Below is a small trained network, with its code and all its weights. Each question gives an input and a class and asks what happens when units are switched off, that is, made to give their printed mean instead of their output.

import numpy as np


def w(rows, s, z=0):
    codes = np.array(rows[::2]) - 128.0
    scale = np.full(codes.shape[1], s)
    scale[-1] = z or s
    return codes * scale


def f(y):
    return np.maximum(y, 0)


def log_softmax(a):
    a = a - a.max(-1, keepdims=True)
    return a - np.log(np.exp(a).sum(-1, keepdims=True))


def net(x, mask):
    res = np.array(x, float).reshape(1, 5) / 4 @ E
    y = f(res @ A[0][:, :-1].T + A[0][:, -1])
    res = res + np.where(mask, y, B[0][:, -1]) @ B[0][:, :-1]
    return log_softmax(res[-1] @ U[:, :-1].T + U[:, -1])


A, B = {}, {}
E = w([
[118,35,117,187,77,221,19,124,162],'x0',
[254,177,98,222,123,67,64,170,52],'x1',
[99,146,197,85,252,181,25,165,49],'x2',
[206,167,235,106,55,197,160,48,70],'x3',
[154,103,227,176,173,59,97,101,228],'x4',
],0.0066)
A[0] = w([
[171,158,127,171,120,87,83,128,72,63],'n1',
[141,137,148,102,140,70,161,126,127,116],'n2',
[133,82,137,172,107,165,77,137,143,60],'n3',
[137,181,136,94,167,74,171,137,125,27],'n4',
[131,171,141,126,165,104,163,133,122,42],'n5',
[178,160,197,101,59,182,150,44,85,176],'n6',
[142,104,104,167,50,80,173,104,169,84],'n7',
[76,109,113,131,158,95,118,174,149,208],'n8',
[189,142,118,174,154,115,113,138,106,31],'n9',
[131,91,131,178,87,163,86,123,146,114],'n10',
[74,101,154,57,162,153,143,80,174,103],'n11',
[89,112,2,141,183,93,123,176,166,208],'n12',
[127,127,150,120,148,70,150,103,122,135],'n13',
[125,184,117,102,148,102,194,141,88,210],'n14',
[68,110,158,62,144,181,174,81,168,253],'n15',
[116,127,187,90,219,148,68,154,81,109],'n16',
[173,99,220,175,178,91,134,127,221,162],'n17',
[145,106,88,134,70,95,175,99,177,135],'n18',
],0.0087,0.0014)
B[0] = w([
[109,90,108,237,94,31,151,117,95,202],'n1',
[101,103,68,154,178,201,99,93,167,171],'n2',
[68,94,105,154,176,182,105,64,202,190],'n3',
[120,69,84,163,203,164,75,94,196,185],'n4',
[91,98,71,157,187,192,105,69,213,163],'n5',
[212,87,208,125,164,95,114,187,217,237],'n6',
[105,215,105,50,100,128,28,105,182,225],'n7',
[161,139,194,96,106,107,130,177,135,198],'n8',
[71,114,91,215,86,62,146,104,95,185],'n9',
[71,93,101,154,212,199,123,90,194,192],'n10',
[116,92,83,217,25,52,139,109,124,211],'n11',
[226,111,216,111,169,105,112,206,168,255],'n12',
[141,110,54,153,160,167,103,112,148,164],'n13',
[142,93,94,186,180,197,120,133,165,207],'n14',
[135,98,100,218,67,60,122,163,84,236],'n15',
[87,249,105,88,32,127,3,99,146,225],'n16',
[218,130,28,92,52,231,165,235,27,225],'n17',
[134,209,122,78,93,117,57,135,176,219],'n18',
],0.0058,0.0082)
U = w([
[99,248,124,77,106,116,65,95,153,110],'0',
[92,52,91,155,224,202,119,60,174,115],'1',
[104,75,120,192,93,26,148,116,95,116],'2',
[186,92,254,99,176,103,123,184,160,138],'3',
[165,120,71,98,109,222,152,195,72,189],'4',
[107,121,154,79,160,119,163,100,94,131],'5',
[55,136,207,26,198,95,226,42,47,2],'6',
],0.0095,0.0071)

Each question gives the input, the list of numbers given to net, and the class t.
The units are the neurons (one row each of A and B). Each row of codes is followed by its name. A weight is (code - 128) times the scale printed after its matrix; where a second scale follows, it is the last column's (A, B and U).
mask holds one flag per neuron, in row order. A switched-off neuron (its flag False) gives its mean, the last column of its row in B, instead of its output. The means were averaged over made-up inputs and are rounded, as every weight is.
A unit's drop is (log p(t) with every unit on - log p(t) with that unit switched off) / (log p(t) with every unit on - log p(t) with every unit switched off).
The circuit of an input: a set's keep is (log p(t) with only the set's units on - log p(t) with every unit switched off) / (log p(t) with every unit on - log p(t) with every unit switched off). Starting from the 12 units with the biggest drops (on a tie, the unit counted first), units are removed one at a time, each time the one whose removal leaves the highest keep (on an exact tie, the one counted first), for as long as the keep stays at least 0.8.
circuit, biggest first: the units of the circuit, biggest drop first
most important unit: the unit with the biggest drop
top k neurons: the k neurons with the biggest drops, biggest first
input [-8,5,8,4,4], class 0: top 3 neurons : (n16 n10 n3)
input [-5,-7,-2,-1,6], class 2: circuit, biggest first : (n11)
input [-5,-5,4,3,-5], class 1: circuit, biggest first : (n14 n17)
input [0,-7,8,1,0], class 0: top 3 neurons : (n16 n1 n9)
input [-7,6,2,-7,-1], class 1: circuit, biggest first : (n4 n5)
input [-8,-1,4,-5,-6], class 1: circuit, biggest first : (n4 n14)
input [4,6,-6,-3,-4], class 0: top 2 neurons : (n7 n18)
input [1,8,7,-8,-3], class 2: top 2 neurons : (n1 n9)
input [6,8,7,-7,5], class 2: top 2 neurons : (n1 n9)
input [4,-2,-7,1,-7], class 0: circuit, biggest first : (n7 n18)
input [1,7,8,8,5], class 0: top 2 neurons : (n16 n12)
input [4,5,-3,-8,-8], class 3: circuit, biggest first : (n12 n17)
input [8,-4,0,2,-8], class 1: top 3 neurons : (n17 n10 n3)
input [-7,3,-2,-7,4], class 1: most important unit : n4
input [-2,0,4,5,-2], class 3: top 2 neurons : (n6 n7)
input [6,-5,-6,2,6], class 0: top 3 neurons : (n7 n18 n14)
input [-2,8,-4,5,-8], class 2: top 3 neurons : (n1 n17 n9)
input [-8,-6,-4,6,-3], class 1: circuit, biggest first : (n14 n4)
input [-7,2,3,-4,-4], class 1: circuit, biggest first : (n4 n14)
input [3,7,2,1,-2], class 2: most important unit : n1
